Here is a tiny trained network, its code and every weight. The questions are about switching its units off for an input and a target symbol, where a switched-off unit gives its printed mean instead of its output.

import numpy as np


def w(rows, s, z=0):
    codes = np.array(rows[::2]) - 128.0
    scale = np.full(codes.shape[1], s)
    scale[-1] = z or s
    return codes * scale


def norm(h):
    return h / np.sqrt((h * h).mean(-1, keepdims=True) + 1e-5)


def f(y):
    return y / 2 * (1 + np.tanh(0.7978845608 * (y + 0.044715 * y**3)))


def softmax(a):
    e = np.exp(a - a.max(-1, keepdims=True))
    return e / e.sum(-1, keepdims=True)


def log_softmax(a):
    a = a - a.max(-1, keepdims=True)
    return a - np.log(np.exp(a).sum(-1, keepdims=True))


def net(x, mask):
    ids = ['αγδεζηθλξστφψω'.index(c) for c in x.split()]
    T = len(ids)
    res = E[ids] + P[:T]
    q, k, v = (norm(res) @ M[0].T for M in (Q, K, V))
    z = softmax(np.where(np.tri(T) > 0, q @ k.T / 4**0.5, -1e9)) @ v
    res = res + np.where(mask[0], z, O[0][:, -1]) @ O[0][:, :-1]
    y = f(norm(res) @ A[0][:, :-1].T + A[0][:, -1])
    res = res + np.where(mask[1:13], y, B[0][:, -1]) @ B[0][:, :-1]
    return log_softmax(norm(res)[-1] @ U[:, :-1].T + U[:, -1])


Q, K, V, O, A, B = {}, {}, {}, {}, {}, {}
E = w([
[149,181,60,141],'α',
[150,169,52,143],'γ',
[41,204,131,156],'δ',
[125,112,175,187],'ε',
[109,115,158,254],'ζ',
[160,67,144,207],'η',
[153,79,162,213],'θ',
[131,118,173,231],'λ',
[151,135,44,145],'ξ',
[149,154,54,137],'σ',
[143,155,74,124],'τ',
[57,195,153,175],'φ',
[148,131,60,135],'ψ',
[84,171,165,180],'ω',
],0.023)
P = w([
[142,92,255,74],'0',
[133,160,148,184],'1',
[125,146,144,175],'2',
[115,135,142,169],'3',
[114,126,137,168],'4',
[107,115,137,171],'5',
[109,99,132,175],'6',
[111,94,133,174],'7',
[108,86,130,174],'8',
[105,70,130,176],'9',
],0.011)
Q[0] = w([
[251,199,1,188],'H0',
[87,147,58,236],'H0',
[207,92,251,171],'H0',
[198,167,114,151],'H0',
],0.0088)
K[0] = w([
[252,121,152,59],'H0',
[153,125,164,123],'H0',
[149,112,120,196],'H0',
[142,115,132,102],'H0',
],0.021)
V[0] = w([
[31,15,219,84],'H0',
[10,112,105,198],'H0',
[97,253,248,48],'H0',
[64,226,226,175],'H0',
],0.0074)
O[0] = w([
[31,23,91,202,78],'H0',
[193,178,1,132,171],'H0',
[193,150,155,252,98],'H0',
[177,179,115,161,253],'H0',
],0.009,0.0041)
A[0] = w([
[144,64,180,174,168],'N0',
[162,168,126,161,132],'N1',
[19,151,196,136,147],'N2',
[138,106,138,188,132],'N3',
[121,158,114,17,255],'N4',
[252,137,80,97,102],'N5',
[170,151,77,41,109],'N6',
[191,120,183,141,171],'N7',
[69,114,111,88,148],'N8',
[49,149,122,116,154],'N9',
[64,93,116,145,143],'N10',
[140,134,54,118,57],'N11',
],0.022,0.0068)
B[0] = w([
[45,153,163,235,233],'N0',
[99,24,136,162,226],'N1',
[44,174,237,176,165],'N2',
[107,175,147,164,246],'N3',
[82,75,27,96,174],'N4',
[195,214,170,54,178],'N5',
[53,157,24,181,160],'N6',
[97,124,225,73,194],'N7',
[216,65,132,153,135],'N8',
[142,66,217,129,141],'N9',
[245,83,61,47,169],'N10',
[169,178,168,114,152],'N11',
],0.012)
U = w([
[215,217,146,156,4],'α',
[204,213,123,150,35],'γ',
[90,162,206,188,183],'δ',
[215,96,107,150,131],'ε',
[135,187,80,114,138],'ζ',
[132,18,166,101,85],'η',
[27,121,126,67,36],'θ',
[188,160,234,87,98],'λ',
[215,75,125,123,205],'ξ',
[104,166,143,50,188],'σ',
[128,112,25,253,37],'τ',
[111,186,67,109,142],'φ',
[71,50,36,117,76],'ψ',
[105,178,33,116,151],'ω',
],0.013,0.0033)

Each question gives the input, a string of symbols that net reads in full, and the target symbol t.
The units are the heads (4 rows each of Q, K, V and O) and the neurons (one row each of A and B). Each row of codes is followed by its name. A weight is (code - 128) times the scale printed after its matrix; where a second scale follows, it is the last column's (O, A, B and U).
mask holds one flag per unit, heads first, then neurons. A switched-off unit (its flag False) gives its mean, the last column of its rows in O or B, instead of its output. The means were averaged over made-up inputs and are rounded, as every weight is.
A unit's drop is (log p(t) with every unit on - log p(t) with that unit switched off) / (log p(t) with every unit on - log p(t) with every unit switched off).
The circuit of an input: a set's keep is (log p(t) with only the set's units on - log p(t) with every unit switched off) / (log p(t) with every unit on - log p(t) with every unit switched off). Starting from the 12 units with the biggest drops (on a tie, the unit counted first), units are removed one at a time, each time the one whose removal leaves the highest keep (on an exact tie, the one counted first), for as long as the keep stays at least 0.8.
circuit, biggest first: the units of the circuit, biggest drop first
k most important neurons: the k neurons with the biggest drops, biggest first
drop when u is switched off: that unit's drop, to one decimal
input ω δ σ α ξ, target α: circuit, biggest first => (N5)
input σ θ η ψ ζ ψ, target θ: circuit, biggest first => (H0, N4)
input ζ η ζ ζ δ ξ σ σ, target ω: circuit, biggest first => (H0, N6, N5)
input ξ λ α ψ ζ θ σ, target ψ: circuit, biggest first => (H0, N4)
input τ ζ γ ζ ζ θ ε σ ζ, target τ: circuit, biggest first => (H0, N7)
input ξ ω ε ε θ τ ζ φ ξ, target ψ: 2 most important neurons => (N4, N6)
input ψ ψ ω ω ξ γ, target η: circuit, biggest first => (H0, N8)
input α α α η γ ε λ ζ θ λ, target τ: circuit, biggest first => (H0, N10)
input ζ ψ α, target ω: circuit, biggest first => (H0, N4)
input η α λ η ζ ε, target τ: 3 most important neurons => (N5, N7, N2)
input λ γ ω τ ζ η δ ω, target τ: 2 most important neurons => (N7, N5)
input ζ τ ξ δ ξ φ ξ σ, target ω: 3 most important neurons => (N6, N4, N5)
input ξ ζ η α ω ψ, target ψ: 2 most important neurons => (N4, N6)
input ψ η τ ω ψ ω λ θ α σ, target η: most important neuron => (N2)
input η γ ψ σ θ σ φ θ ζ η, target τ: 2 most important neurons => (N10, N0)
input ζ ω ψ η τ, target ω: drop when N5 is switched off => 0.1
input ζ λ ξ δ γ ξ δ ξ γ α, target ω: drop when N4 is switched off => 0.2
input η α ω ε ζ α, target ξ: drop when H0 is switched off => 0.8
input ζ γ ε α ψ, target ω: drop when N0 is switched off => 0.0
input α ω ε δ ε σ α δ, target τ: 3 most important neurons => (N7, N5, N1)
